Here is a tiny trained network, its code and every weight. The questions are about switching its units off for an input and a target symbol, where a switched-off unit gives its printed mean instead of its output.

import numpy as np


def w(rows, s, z=0):
    codes = np.array(rows[::2]) - 128.0
    scale = np.full(codes.shape[1], s)
    scale[-1] = z or s
    return codes * scale


def norm(h):
    return h / np.sqrt((h * h).mean(-1, keepdims=True) + 1e-5)


def f(y):
    return np.maximum(y, 0)


def softmax(a):
    e = np.exp(a - a.max(-1, keepdims=True))
    return e / e.sum(-1, keepdims=True)


def log_softmax(a):
    a = a - a.max(-1, keepdims=True)
    return a - np.log(np.exp(a).sum(-1, keepdims=True))


def net(x, mask):
    ids = ['αγδεζηθλμξπστφψω'.index(c) for c in x.split()]
    T = len(ids)
    res = E[ids] + P[:T]
    u = 0
    for l in range(3):
        q, k, v = (norm(res) @ M[l].T for M in (Q, K, V))
        z = softmax(np.where(np.tri(T) > 0, q @ k.T / 4**0.5, -1e9)) @ v
        res = res + np.where(mask[u], z, O[l][:, -1]) @ O[l][:, :-1]
        u += 1
        y = f(norm(res) @ A[l][:, :-1].T + A[l][:, -1])
        res = res + np.where(mask[u : u + 4], y, B[l][:, -1]) @ B[l][:, :-1]
        u += 4
    return log_softmax(norm(res)[-1] @ U[:, :-1].T + U[:, -1])


Q, K, V, O, A, B = {}, {}, {}, {}, {}, {}
E = w([
[115,146,134,149,137,110],'α',
[142,115,126,123,135,114],'γ',
[105,132,131,120,114,95],'δ',
[160,141,179,144,84,129],'ε',
[145,111,130,126,142,127],'ζ',
[146,113,119,125,129,128],'η',
[145,107,131,127,136,142],'θ',
[141,123,118,122,130,128],'λ',
[132,144,136,150,135,147],'μ',
[130,147,187,44,107,111],'ξ',
[115,114,119,254,155,160],'π',
[93,117,145,125,128,116],'σ',
[74,109,145,112,48,233],'τ',
[97,126,143,129,128,126],'φ',
[136,126,128,122,144,123],'ψ',
[72,126,57,106,131,139],'ω',
],0.008)
P = w([
[176,191,48,121,123,134],'0',
[91,24,185,136,179,112],'1',
[108,9,182,135,177,125],'2',
[107,3,182,140,183,126],'3',
[96,70,158,116,137,157],'4',
[85,71,168,118,148,143],'5',
[85,57,173,120,146,136],'6',
[88,70,169,120,154,124],'7',
],0.0021)
Q[0] = w([
[214,147,74,67,102,153],'L0H0',
[110,169,133,124,104,133],'L0H0',
[184,34,110,99,178,113],'L0H0',
[78,253,136,160,45,162],'L0H0',
],0.0064)
K[0] = w([
[149,110,125,253,155,125],'L0H0',
[112,87,174,125,128,122],'L0H0',
[184,228,49,165,131,136],'L0H0',
[68,19,216,120,128,110],'L0H0',
],0.006)
V[0] = w([
[38,249,73,237,170,200],'L0H0',
[152,32,169,130,200,174],'L0H0',
[136,114,145,123,150,137],'L0H0',
[113,152,128,164,176,41],'L0H0',
],0.0015)
O[0] = w([
[121,45,4,113,206,143,216],'L0H0',
[9,152,178,181,113,121,2],'L0H0',
[97,139,142,137,121,124,82],'L0H0',
[134,125,143,73,172,111,132],'L0H0',
],0.0018,8.8e-05)
A[0] = w([
[8,171,109,59,77,186,74],'L0N0',
[180,133,89,206,173,137,147],'L0N1',
[93,122,171,84,242,79,1],'L0N2',
[84,93,201,165,200,255,48],'L0N3',
],0.0024,0.0012)
B[0] = w([
[52,51,157,106,139,121,182],'L0N0',
[59,97,196,109,116,119,177],'L0N1',
[182,77,103,154,64,208,194],'L0N2',
[120,131,88,121,110,4,254],'L0N3',
],0.0029,0.0019)
Q[1] = w([
[57,210,123,160,83,210],'L1H0',
[65,219,194,142,49,182],'L1H0',
[253,102,152,113,98,152],'L1H0',
[151,64,120,164,185,63],'L1H0',
],0.0055)
K[1] = w([
[64,23,192,128,126,136],'L1H0',
[83,44,253,145,145,81],'L1H0',
[250,157,158,111,82,150],'L1H0',
[138,208,60,170,131,161],'L1H0',
],0.0063)
V[1] = w([
[105,1,213,108,84,67],'L1H0',
[162,63,152,101,188,202],'L1H0',
[138,179,157,114,252,42],'L1H0',
[43,118,121,96,94,48],'L1H0',
],0.003)
O[1] = w([
[209,70,130,124,162,51,116],'L1H0',
[71,151,72,150,127,25,254],'L1H0',
[116,227,138,77,254,149,225],'L1H0',
[194,50,109,83,156,161,121],'L1H0',
],0.0034,0.00052)
A[1] = w([
[115,100,206,185,159,123,171],'L1N0',
[105,144,156,226,132,96,167],'L1N1',
[183,150,166,253,164,87,3],'L1N2',
[231,89,118,109,80,160,118],'L1N3',
],0.0044,0.0029)
B[1] = w([
[107,210,104,98,97,139,252],'L1N0',
[193,138,81,162,117,111,207],'L1N1',
[160,123,158,199,176,254,156],'L1N2',
[101,168,174,187,158,101,168],'L1N3',
],0.0048,0.0034)
Q[2] = w([
[77,131,66,186,1,109],'L2H0',
[130,53,45,123,202,158],'L2H0',
[140,130,66,136,141,151],'L2H0',
[194,55,119,158,89,130],'L2H0',
],0.0089)
K[2] = w([
[102,168,49,194,2,209],'L2H0',
[71,22,88,109,187,162],'L2H0',
[84,105,88,118,110,107],'L2H0',
[107,28,201,149,65,168],'L2H0',
],0.0075)
V[2] = w([
[98,117,99,3,82,86],'L2H0',
[48,127,126,162,104,89],'L2H0',
[55,82,176,186,141,136],'L2H0',
[107,125,165,163,171,41],'L2H0',
],0.0029)
O[2] = w([
[104,94,62,3,164,138,102],'L2H0',
[160,220,100,124,128,138,254],'L2H0',
[117,185,66,222,124,162,155],'L2H0',
[66,193,120,158,183,78,84],'L2H0',
],0.003,0.00063)
A[2] = w([
[105,93,210,94,152,98,207],'L2N0',
[188,168,63,180,78,95,175],'L2N1',
[135,106,199,87,113,1,2],'L2N2',
[139,202,104,34,140,210,20],'L2N3',
],0.0034,0.0027)
B[2] = w([
[162,172,115,123,98,91,250],'L2N0',
[158,118,133,75,143,159,247],'L2N1',
[2,47,147,177,146,184,171],'L2N2',
[99,63,195,185,108,127,173],'L2N3',
],0.0054,0.0022)
U = w([
[118,76,168,95,208,204,108],'α',
[153,141,213,15,136,87,111],'γ',
[168,77,191,123,182,138,104],'δ',
[164,162,212,187,57,93,102],'ε',
[110,233,90,83,170,71,151],'ζ',
[178,133,90,41,75,156,152],'η',
[152,172,55,136,31,69,135],'θ',
[107,84,159,134,39,216,222],'λ',
[60,204,77,147,93,182,52],'μ',
[106,157,158,175,184,68,150],'ξ',
[102,87,14,71,184,165,217],'π',
[140,92,118,163,165,74,244],'σ',
[203,35,103,149,85,111,92],'τ',
[169,74,94,121,197,69,90],'φ',
[43,180,203,122,198,182,27],'ψ',
[104,73,116,254,159,180,93],'ω',
],0.009,0.0011)

Each question gives the input, a string of symbols that net reads in full, and the target symbol t.
The units are the heads (4 rows each of Q, K, V and O) and the neurons (one row each of A and B). Each row of codes is followed by its name. A weight is (code - 128) times the scale printed after its matrix; where a second scale follows, it is the last column's (O, A, B and U).
mask holds one flag per unit, layer by layer, with each layer's heads first. A switched-off unit (its flag False) gives its mean, the last column of its rows in O or B, instead of its output. The means were averaged over made-up inputs and are rounded, as every weight is.
A unit's drop is (log p(t) with every unit on - log p(t) with that unit switched off) / (log p(t) with every unit on - log p(t) with every unit switched off).
The circuit of an input: a set's keep is (log p(t) with only the set's units on - log p(t) with every unit switched off) / (log p(t) with every unit on - log p(t) with every unit switched off). Starting from the 12 units with the biggest drops (on a tie, the unit counted first), units are removed one at a time, each time the one whose removal leaves the highest keep (on an exact tie, the one counted first), for as long as the keep stays at least 0.8.
units of the circuit, in order: the units of the circuit, biggest drop first
unit that matters most: the unit with the biggest drop
top k neurons: the k neurons with the biggest drops, biggest first
k most important neurons of layer l: the k neurons of layer l with the biggest drops, biggest first
drop of u: that unit's drop, to one decimal
input μ θ α φ θ ζ, target μ: units of the circuit, in order	(L1H0)
input ω π η, target ω: units of the circuit, in order	(L1N3; L1H0; L2H0)
input ε α τ θ φ ε λ ψ, target ε: units of the circuit, in order	(L1N3; L1H0; L0N2)
input η ψ δ ε η ψ, target η: top 2 neurons	(L0N3; L2N1)
input ω π ζ ζ λ α ω λ, target ω: units of the circuit, in order	(L1N3; L1N0; L1H0)
input ζ λ φ η α θ, target ζ: units of the circuit, in order	(L0N3; L1H0; L0N2)
input ω π α η λ, target ω: units of the circuit, in order	(L1N3; L1N0; L2H0)
input φ φ θ μ, target π: 2 most important neurons of layer 1	(L1N0; L1N3)
input λ ε θ, target λ: units of the circuit, in order	(L1H0; L1N0)
input η ζ δ η η ξ ζ θ, target η: top 3 neurons	(L0N3; L2N1; L1N1)
input η σ ε ε θ, target η: 2 most important neurons of layer 1	(L1N2; L1N1)
input ε ξ ε θ, target ε: top 2 neurons	(L1N3; L1N0)
input π η λ θ, target π: top 2 neurons	(L1N2; L1N0)
input θ ε τ μ λ η, target θ: unit that matters most	L1H0
input λ η ζ γ, target λ: 2 most important neurons of layer 0	(L0N3; L0N2)
input ω α θ, target ω: top 2 neurons	(L1N3; L1N1)
input ζ α τ θ ζ π ψ, target ζ: top 2 neurons	(L0N3; L0N1)
input η ψ ζ λ ζ, target η: top 3 neurons	(L0N3; L2N1; L1N1)
input ψ π φ ε θ, target ψ: top 2 neurons	(L0N3; L2N3)
input π μ η ψ α σ σ ψ, target π: unit that matters most	L0H0
input θ ω τ μ θ α γ, target θ: top 2 neurons	(L0N0; L0N3)
input π ζ τ λ, target π: 2 most important neurons of layer 1	(L1N2; L1N1)
input η ξ ω θ η π τ η, target η: top 4 neurons	(L0N3; L2N1; L0N2; L1N2)
input π δ ω σ ψ φ ψ, target π: top 2 neurons	(L0N1; L0N2)
input π ξ μ ζ λ, target π: drop of L1H0	0.2
input ε α γ φ ζ τ ζ, target ε: drop of L1N2	0.0
input θ λ α λ, target θ: drop of L1H0	1.1
input ζ δ ζ, target ζ: top neuron	(L0N3)
input ψ τ γ α ψ, target ψ: drop of L1N1	0.1
